Below are the code and all the weights of a small trained network. Each question names an input and a class and asks about switching units off, where a switched-off unit gives its printed mean instead of its output.

import numpy as np


def w(rows, s, z=0):
    codes = np.array(rows[::2]) - 128.0
    scale = np.full(codes.shape[1], s)
    scale[-1] = z or s
    return codes * scale


def f(y):
    return np.maximum(y, 0)


def log_softmax(a):
    a = a - a.max(-1, keepdims=True)
    return a - np.log(np.exp(a).sum(-1, keepdims=True))


def net(x, mask):
    res = np.array(x, float).reshape(1, 7) / 4 @ E
    y = f(res @ A[0][:, :-1].T + A[0][:, -1])
    res = res + np.where(mask, y, B[0][:, -1]) @ B[0][:, :-1]
    return log_softmax(res[-1] @ U[:, :-1].T + U[:, -1])


A, B = {}, {}
E = w([
[190,134,76,178,132,12],'x0',
[105,201,7,115,171,173],'x1',
[122,115,119,132,121,129],'x2',
[151,194,152,225,67,186],'x3',
[135,145,138,119,132,126],'x4',
[134,142,135,120,128,126],'x5',
[126,126,123,125,118,127],'x6',
],0.013)
A[0] = w([
[132,181,126,237,96,237,158],'N1',
[151,185,141,206,94,76,145],'N2',
[241,84,148,123,133,73,138],'N3',
[174,159,42,172,199,109,74],'N4',
[67,167,87,65,170,200,146],'N5',
[114,83,219,112,130,195,170],'N6',
[136,142,205,153,161,192,107],'N7',
[107,91,176,99,123,124,134],'N8',
[163,135,182,214,60,100,162],'N9',
[131,52,157,63,223,56,212],'N10',
[146,171,111,176,123,210,127],'N11',
[111,81,228,102,110,170,199],'N12',
[82,144,108,148,144,192,113],'N13',
[164,105,182,170,99,10,141],'N14',
[112,88,212,113,118,160,192],'N15',
[63,163,95,97,153,203,137],'N16',
[82,124,126,25,181,153,194],'N17',
[151,191,50,83,139,114,130],'N18',
[85,91,137,129,185,5,159],'N19',
[154,184,100,104,86,112,121],'N20',
[151,217,126,179,20,187,143],'N21',
[200,140,17,176,160,107,73],'N22',
[91,89,107,10,134,53,254],'N23',
[180,166,82,141,161,99,81],'N24',
[58,92,116,58,114,167,196],'N25',
],0.012,0.0069)
B[0] = w([
[65,133,149,115,47,213,236],'N1',
[164,149,123,162,77,192,185],'N2',
[72,183,182,137,73,84,187],'N3',
[171,95,31,46,130,184,186],'N4',
[83,135,249,236,205,67,232],'N5',
[143,71,61,61,117,162,208],'N6',
[114,136,108,119,96,175,176],'N7',
[141,154,91,65,130,104,171],'N8',
[177,130,128,204,52,118,201],'N9',
[71,213,167,16,142,29,242],'N10',
[34,135,114,127,92,191,193],'N11',
[253,74,27,9,147,171,214],'N12',
[67,169,181,129,112,121,181],'N13',
[82,223,237,180,33,87,208],'N14',
[195,78,2,73,106,127,200],'N15',
[47,129,225,182,163,71,216],'N16',
[121,65,148,141,189,61,228],'N17',
[148,42,65,120,169,121,195],'N18',
[73,207,117,89,87,89,207],'N19',
[153,112,131,85,113,140,152],'N20',
[86,133,131,111,19,227,222],'N21',
[174,88,73,80,122,147,190],'N22',
[86,186,125,64,185,26,249],'N23',
[185,100,79,38,111,138,164],'N24',
[130,110,147,128,211,102,213],'N25',
],0.0076,0.019)
U = w([
[180,114,80,66,179,100,247],'0',
[41,177,191,124,96,127,139],'1',
[182,85,85,120,91,199,69],'2',
[188,143,198,251,73,130,80],'3',
[117,113,197,173,215,93,73],'4',
],0.015,0.0015)

Each question gives the input, the list of numbers given to net, and the class t.
The units are the neurons (one row each of A and B). Each row of codes is followed by its name. A weight is (code - 128) times the scale printed after its matrix; where a second scale follows, it is the last column's (A, B and U).
mask holds one flag per neuron, in row order. A switched-off neuron (its flag False) gives its mean, the last column of its row in B, instead of its output. The means were averaged over made-up inputs and are rounded, as every weight is.
A unit's drop is (log p(t) with every unit on - log p(t) with that unit switched off) / (log p(t) with every unit on - log p(t) with every unit switched off).
most important unit: the unit with the biggest drop
top k neurons: the k neurons with the biggest drops, biggest first
drop when u is switched off: that unit's drop, to one decimal
input [-1,0,-4,-8,4,-3,-4], class 0: most important unit	N14
input [0,1,7,-7,-1,2,5], class 4: top 2 neurons	(N12 N15)
input [4,0,4,-8,4,8,-5], class 1: top 2 neurons	(N12 N19)
input [3,0,-7,7,-7,-8,-7], class 3: top 2 neurons	(N12 N9)
input [3,2,-4,0,-5,-4,7], class 0: top 2 neurons	(N21 N1)
input [1,5,-8,0,0,-5,6], class 0: top 2 neurons	(N4 N14)
input [-6,0,0,3,5,-1,2], class 2: top 2 neurons	(N12 N10)
input [0,-8,0,-2,-2,-5,-7], class 0: top 2 neurons	(N12 N15)
input [0,-2,-6,2,-8,1,-3], class 2: top 2 neurons	(N5 N16)
input [-5,1,-2,-5,4,4,5], class 4: drop when N5 is switched off	0.3
input [4,0,7,5,-4,5,-2], class 3: drop when N6 is switched off	0.1
input [0,-3,4,8,-5,1,-2], class 2: drop when N5 is switched off	0.2
